Rows with their classes
[-0.16,+1.26,+0.65,-0.68,+1.41,-0.27,-0.54,-0.82,+1.16,+0.34,+2.51,+0.60,+1.28,+2.82,+1.26,+0.41,-2.16,-0.28,-0.02,+0.16,-1.09,-0.25]
zekad
[-1.92,-3.85,-1.55,-1.84,+0.46,-2.11,-2.43,-2.10,+0.54,+1.07,-0.91,-0.14,+4.72,+7.76,+1.26,+2.55,-1.82,+0.25,-0.18,-0.90,+1.53,-0.33]
veve
[-1.48,-0.80,-0.70,-0.45,-0.14,-0.50,-0.30,-0.79,+2.68,-0.48,+0.83,-1.71,-1.87,+2.96,+1.12,+2.05,-0.34,-0.01,-0.68,-2.81,+1.04,+0.08]
dip
[-1.17,-2.64,+0.52,-0.68,-1.11,-1.88,-0.05,-1.52,-1.52,-1.45,+1.35,-0.83,-7.34,+4.83,+0.09,+2.94,-1.25,-0.16,+0.91,-1.86,+0.75,+2.43]
dip
[+0.10,+0.33,-0.02,-2.58,+0.96,+0.52,-1.04,-1.09,+0.79,-0.57,+0.76,+0.02,-1.43,+4.73,+0.15,+0.05,-0.53,-0.10,-0.25,-1.56,+0.43,+0.35]
zekad
[-1.14,+0.06,+1.03,-3.04,+0.76,-0.89,-1.92,-0.29,+0.75,+0.45,-0.74,-1.04,+1.54,+5.98,+1.75,+3.36,-1.04,-1.71,-0.08,-1.32,-0.80,-0.33]
zekad
[-0.65,-0.85,-0.43,-1.12,+0.99,+0.25,-0.77,+0.85,-0.25,-0.29,-1.31,-0.43,+1.34,+4.37,-0.55,+1.14,-2.44,+0.44,+0.05,+1.95,+0.67,+0.12]
Zum
[+0.34,-4.74,+0.05,-4.55,+0.07,+1.87,+3.18,+0.12,+0.14,+1.20,-0.59,+0.51,-2.95,+0.93,-4.38,-1.51,-0.83,-1.27,+0.97,-1.06,+0.01,+0.67]
Notaz
[-0.31,+2.00,+1.68,-1.38,+0.31,-1.24,+1.40,-1.99,+2.20,+2.32,+0.48,-0.07,-1.20,+3.36,+1.22,-0.15,+2.62,+0.46,-0.88,-2.04,+0.64,-0.97]
zekad
[-1.22,-1.31,-0.44,-0.13,+1.49,+0.40,-0.15,+0.37,-1.62,+0.59,-0.80,-0.31,-1.89,+6.38,+0.29,+2.18,-0.26,+0.85,-1.33,+0.43,-0.51,+0.06]
veve
[+0.01,-1.29,+0.42,-3.16,+1.87,-0.09,-0.31,+1.22,-0.01,+1.10,-1.85,+0.40,+2.82,+1.80,+0.78,+0.34,-0.51,+0.72,+0.98,+1.01,-0.60,+0.26]
veve
[-0.28,-1.92,+0.11,-2.79,+1.57,-1.37,+0.39,-0.84,-1.10,+1.15,+2.46,+1.02,-1.17,+7.33,+1.04,+2.44,+0.92,-1.88,+1.61,-1.76,-1.21,+0.42]
muvi
[+0.06,-2.56,-1.35,-2.12,+0.54,+1.37,-0.25,+0.43,-0.08,-2.47,-0.16,-1.04,+0.21,+4.42,+0.13,+1.73,-1.46,+0.24,-0.59,+1.00,-1.35,-0.16]
Zum
[+2.53,-1.07,+1.47,-3.71,+0.84,-1.41,-0.48,-0.21,+0.30,+1.00,+3.19,-0.15,-1.60,+3.14,+0.52,-0.86,+0.05,+0.06,+0.53,-1.03,-0.43,+0.22]
Notaz
[-0.10,-3.09,-0.99,-1.43,+1.42,-0.37,-2.35,+0.96,-2.88,+0.78,-2.79,+0.39,+2.21,+6.28,+0.24,+3.42,+0.30,+1.66,-0.50,+1.39,-1.03,-1.40]
veve
[-0.23,+0.52,-0.37,+1.66,-0.95,+0.17,+0.40,+2.25,+1.44,+0.03,+1.52,-0.83,-1.58,+2.11,+0.76,+2.19,+0.67,+1.62,+0.15,-1.31,-0.40,-0.45]
Seg
[-0.43,-4.27,+0.20,-4.35,+1.08,-0.32,+0.74,-0.45,-0.42,-0.32,+0.41,-0.49,-1.81,+7.76,+1.09,+2.78,-1.35,+0.02,-0.49,-0.26,-0.12,+0.52]
veve
[-0.34,+0.12,-0.13,-1.92,-0.74,-3.30,+1.13,+0.71,-0.63,-0.59,+0.85,-0.76,-2.10,+5.46,-1.10,+3.88,+0.69,-2.99,+0.19,-0.22,-0.60,-0.97]
Seg
[-0.43,+1.68,-0.65,-0.68,+0.42,-1.46,+0.71,+0.43,+2.12,+0.18,+1.47,-0.41,+0.07,+2.36,+0.22,+2.44,+0.44,-0.24,-0.13,-0.83,-1.64,-1.34]
Seg
[-1.17,+1.60,-1.07,+1.37,+0.43,-2.78,-1.31,+0.20,-3.09,-0.53,+4.44,+0.33,-3.30,+4.97,+0.57,+1.58,-0.66,-0.82,-0.02,-1.25,-1.46,+0.58]
Seg
[-1.36,+0.31,+1.02,-1.14,+0.07,-0.36,-0.92,-0.70,+1.57,+0.48,-1.20,-0.58,+3.06,+4.38,+1.36,+0.51,-2.49,+1.49,+2.20,+0.37,-0.03,-1.97]
zekad
[-0.88,+0.54,+0.22,-2.78,-0.23,-1.17,+1.77,-0.65,+1.43,+1.14,+0.65,+0.24,-0.84,+3.51,-0.12,+1.78,+1.13,-0.27,-0.70,-2.50,-0.62,+0.29]
muvi
[-0.23,-2.11,-0.31,-2.48,+0.52,-0.77,-0.76,-0.09,-0.43,-1.43,+3.68,-1.07,-1.40,+1.98,+0.14,+0.03,-2.23,+0.36,+0.56,-1.59,+0.13,+1.02]
Notaz
[-2.87,-1.35,+0.17,-3.27,-0.36,+0.37,-0.37,-0.43,-0.07,+0.31,-0.13,+0.59,+2.52,+2.95,-0.72,+0.12,-1.33,+0.29,+0.31,-1.51,-0.56,-0.55]
Notaz
[-1.63,-2.19,-0.90,-0.63,-0.59,-1.38,-0.06,-1.01,-1.07,-0.02,+1.47,-0.14,-3.17,+3.30,-0.73,+1.69,+0.11,-0.80,+0.30,-2.10,-0.26,+0.86]
dip
[-0.10,+0.55,+0.78,-1.64,+1.34,+0.43,+0.51,-0.04,+1.70,+1.50,-0.71,-0.83,+1.18,+3.22,+1.15,+0.15,+0.75,+1.28,-0.37,-0.33,+0.34,-0.61]
zekad
[-1.30,+2.87,-0.36,+0.32,+0.56,-0.42,-1.36,-1.97,+0.99,+2.99,+0.91,-0.34,-0.11,+4.28,+2.37,-0.25,+0.14,+0.92,-0.94,-1.56,-0.25,-3.95]
zekad
[+0.22,-3.07,-1.10,-2.52,+1.45,+1.06,-0.04,-0.01,-2.92,+1.29,-0.20,+1.11,-0.38,+3.72,-1.13,+0.56,-0.82,+3.46,-0.10,+1.62,+0.70,+0.33]
veve
[+0.24,-3.19,+0.94,-3.28,+0.30,+0.18,+1.07,-0.71,-0.39,-0.73,+1.35,+0.13,-3.11,-1.34,+0.68,-2.73,-2.27,-1.22,+0.35,-0.64,+0.60,+1.61]
Notaz
[+0.84,-0.61,-0.62,-0.92,-0.49,-0.16,+0.52,+0.23,-3.72,-1.40,-0.09,+0.67,-1.26,+2.45,-3.25,+1.75,-0.17,-0.13,-1.58,+1.97,+1.52,+1.03]
veve
[-1.37,-0.24,+0.50,-0.98,+0.28,-2.55,-3.01,-1.89,+0.73,+1.05,+3.45,-0.11,+0.04,+7.42,+1.44,+2.65,+0.88,-0.44,+0.47,-2.49,+0.45,-0.18]
muvi
[-0.66,-2.54,-0.42,-6.64,+0.79,+1.12,+2.60,+1.64,+3.17,-1.40,+4.22,+0.22,-2.22,+4.20,+1.09,+0.57,-2.00,-2.75,+0.53,-2.71,-0.84,+1.39]
Notaz
[-2.66,-0.85,+0.53,-3.96,-0.08,-0.87,-0.11,-1.11,+2.73,+0.09,-1.45,-1.23,+3.35,+5.43,+2.00,+2.41,-1.81,-1.41,+0.47,-0.57,+1.31,-1.13]
zekad
[-1.53,+1.12,-0.35,+1.02,-0.91,-0.42,-0.75,-0.81,+0.22,-1.83,+0.44,-1.01,-1.50,+3.50,+0.99,+2.29,-2.08,-1.94,-0.53,+1.88,-1.32,-1.31]
Seg
[+0.30,+0.83,+0.65,-0.71,+0.45,+0.39,-0.14,-1.71,+1.26,+0.66,+0.04,-1.77,-0.71,+3.49,-3.02,-0.32,+0.58,+0.91,-0.41,-0.79,-0.69,-0.45]
zekad
[-1.12,+3.97,-0.24,-1.05,-1.05,-1.31,-1.57,-0.30,-0.49,+6.38,+1.53,+0.65,+0.10,+3.89,+0.55,+2.23,+0.80,+0.15,-0.70,-2.14,+0.61,+1.74]
muvi
[-0.73,+1.98,+0.34,-0.36,+0.47,+1.17,+1.06,+1.65,+2.00,+0.90,+1.22,-0.05,-0.37,+5.04,+4.28,+2.82,+0.94,+0.09,-0.72,-0.22,-1.58,-0.41]
Seg
[+1.21,-1.33,-0.04,-0.24,-0.47,+0.84,+0.08,-0.30,-1.06,-1.52,+2.90,-1.10,-6.46,+0.77,-2.07,+1.03,-1.04,+0.23,-0.62,-0.42,+0.65,+0.09]
Mak
[-0.73,+0.03,-0.63,-5.55,+1.24,+0.09,+1.43,+1.11,+1.48,+0.39,+0.50,-0.49,+2.29,-3.57,+2.30,+1.36,-0.10,+0.13,+0.14,+0.08,-0.33,-0.88]
zekad
[-0.65,+0.40,-0.40,-3.34,-0.36,-3.17,+0.36,+1.81,+0.63,-3.13,+5.65,+0.87,-0.52,+7.62,+0.70,+3.46,-2.34,-3.26,+0.38,-0.51,-2.59,+0.87]
Seg
[-0.96,-2.95,+0.55,-1.50,+0.89,-0.01,-0.64,+0.04,+0.72,+0.01,+0.09,+0.70,+1.66,+4.91,-2.48,+0.60,-2.60,-1.87,+1.00,+0.48,+0.99,+1.57]
veve
[-2.64,+1.53,+0.57,-3.05,-0.30,-3.37,-0.05,-1.09,+1.91,-2.76,+4.09,-0.44,-2.30,+6.00,+1.36,+2.37,-1.75,-1.62,+0.31,-1.62,-2.47,-0.18]
Seg
[+0.35,-1.92,-0.24,-5.91,+1.24,-1.90,+0.87,-0.68,-4.07,-1.17,+0.35,-0.44,-3.60,+3.63,-0.93,+0.86,-1.17,-0.93,-0.98,-0.76,+0.60,+1.04]
Notaz

Rows with their classes
[+0.05,+0.52,-1.86,+1.28,-0.40,+0.49,+0.29,+0.88,+1.16,+1.48,-1.83,+1.14,+1.36,+0.05,+0.44,-0.31,+0.45,+0.52,-0.10,-1.21,-0.22,+1.33]
<56>
[+0.07,+0.14,+0.78,-0.72,+0.40,-1.24,+0.42,-0.25,+1.11,+0.27,-1.30,-1.85,-1.07,+0.09,+0.34,-0.49,-1.16,+0.64,-0.10,-0.57,-0.34,-0.82]
<67>
[+0.20,+0.19,-1.15,+1.76,-0.13,+0.49,+1.16,+0.90,+0.45,+0.62,-0.68,+1.14,+1.41,+0.04,+0.33,-0.16,+0.68,+0.10,+0.13,-0.73,-0.38,+1.74]
<56>
[+0.18,-0.02,-0.65,+1.69,-0.62,-0.29,-0.37,+0.22,+1.02,-0.40,-1.01,+0.88,-0.76,+0.67,+1.81,-0.92,-1.97,+0.45,+0.38,+1.38,+1.25,+0.30]
<56>
[+0.25,+0.40,-1.32,+1.59,-0.59,+0.47,-0.25,+0.54,+0.46,+0.29,-0.80,+1.64,+0.58,+0.33,+0.46,-0.37,-0.28,+0.28,+0.28,+0.53,+0.69,+1.12]
<56>
[+0.07,+0.27,+0.39,+2.64,-0.22,-0.17,+2.59,+1.18,+1.28,+0.05,-0.89,+0.93,+1.54,-0.21,+0.52,-0.63,+0.17,+0.12,+0.26,-0.92,-0.12,+1.90]
<56>
[-0.26,-0.04,+1.92,-0.81,-0.02,-0.90,+2.26,+0.08,+1.17,-0.04,-0.28,-1.98,+0.05,-0.06,-0.34,+0.00,+0.24,+0.06,-0.15,-1.14,-1.06,-0.26]
<67>
[+0.20,+0.37,-1.94,+1.09,-0.68,+0.38,-0.58,+0.60,+0.77,+0.69,-2.02,+1.37,+0.15,+0.52,+1.25,-0.72,-0.87,+0.72,+0.01,+0.73,+0.60,+0.55]
<56>
[+0.17,+0.27,-1.43,+1.43,-0.60,-0.02,-0.24,-0.02,+0.98,+0.44,-1.86,+1.28,+0.22,+0.45,+1.20,-0.75,-1.10,+0.89,+0.27,+0.43,+0.98,+0.75]
<56>
[+0.15,+0.24,+0.77,+2.61,+0.04,+0.04,+2.59,+0.98,+0.66,-0.04,-0.13,+0.73,+1.75,-0.08,+0.23,-0.70,+0.62,+0.07,+0.65,-0.93,-0.69,+1.92]
<56>
[-0.43,-0.19,+1.81,-1.15,+0.71,-1.27,+0.50,-0.09,+0.96,+0.19,-0.90,-2.43,-0.28,+0.02,-0.48,-0.21,-0.24,+0.37,-0.16,-1.09,-1.07,-0.96]
<67>
[-0.05,+0.61,-0.44,+1.52,-0.17,+0.00,+1.27,+0.79,+0.95,+0.89,-1.13,+0.24,+1.15,+0.22,+0.44,-0.34,+0.19,+0.44,+0.13,-1.21,-0.45,+1.14]
<56>
[-0.28,-0.11,+1.71,-1.40,+0.55,-0.73,+0.78,-0.15,+0.63,-0.59,-0.67,-2.35,-1.23,+0.16,+0.32,-0.45,-0.90,+0.44,-0.14,-0.10,-0.61,-0.74]
<67>
[+0.01,+0.31,+0.25,+1.81,-0.04,-0.23,+2.34,+0.70,+0.95,-0.22,-0.40,+0.33,+1.39,-0.71,+0.33,-0.44,+0.48,-0.06,+0.14,-1.14,-0.71,+1.38]
<56>
[+0.27,+0.23,-1.20,-0.20,-0.42,+0.53,+0.28,+0.64,+0.31,-0.08,-1.25,+1.53,+0.62,+0.15,+1.03,-0.35,-0.09,+0.14,+0.33,+0.73,+0.67,+1.07]
<56>
[+0.16,+0.20,+0.52,+2.42,-0.14,+0.37,+2.44,+0.76,+0.25,-0.28,+0.55,+0.85,+1.75,-0.26,+0.03,-0.24,+0.53,-0.45,+0.48,-0.63,-0.34,+1.77]
<56>
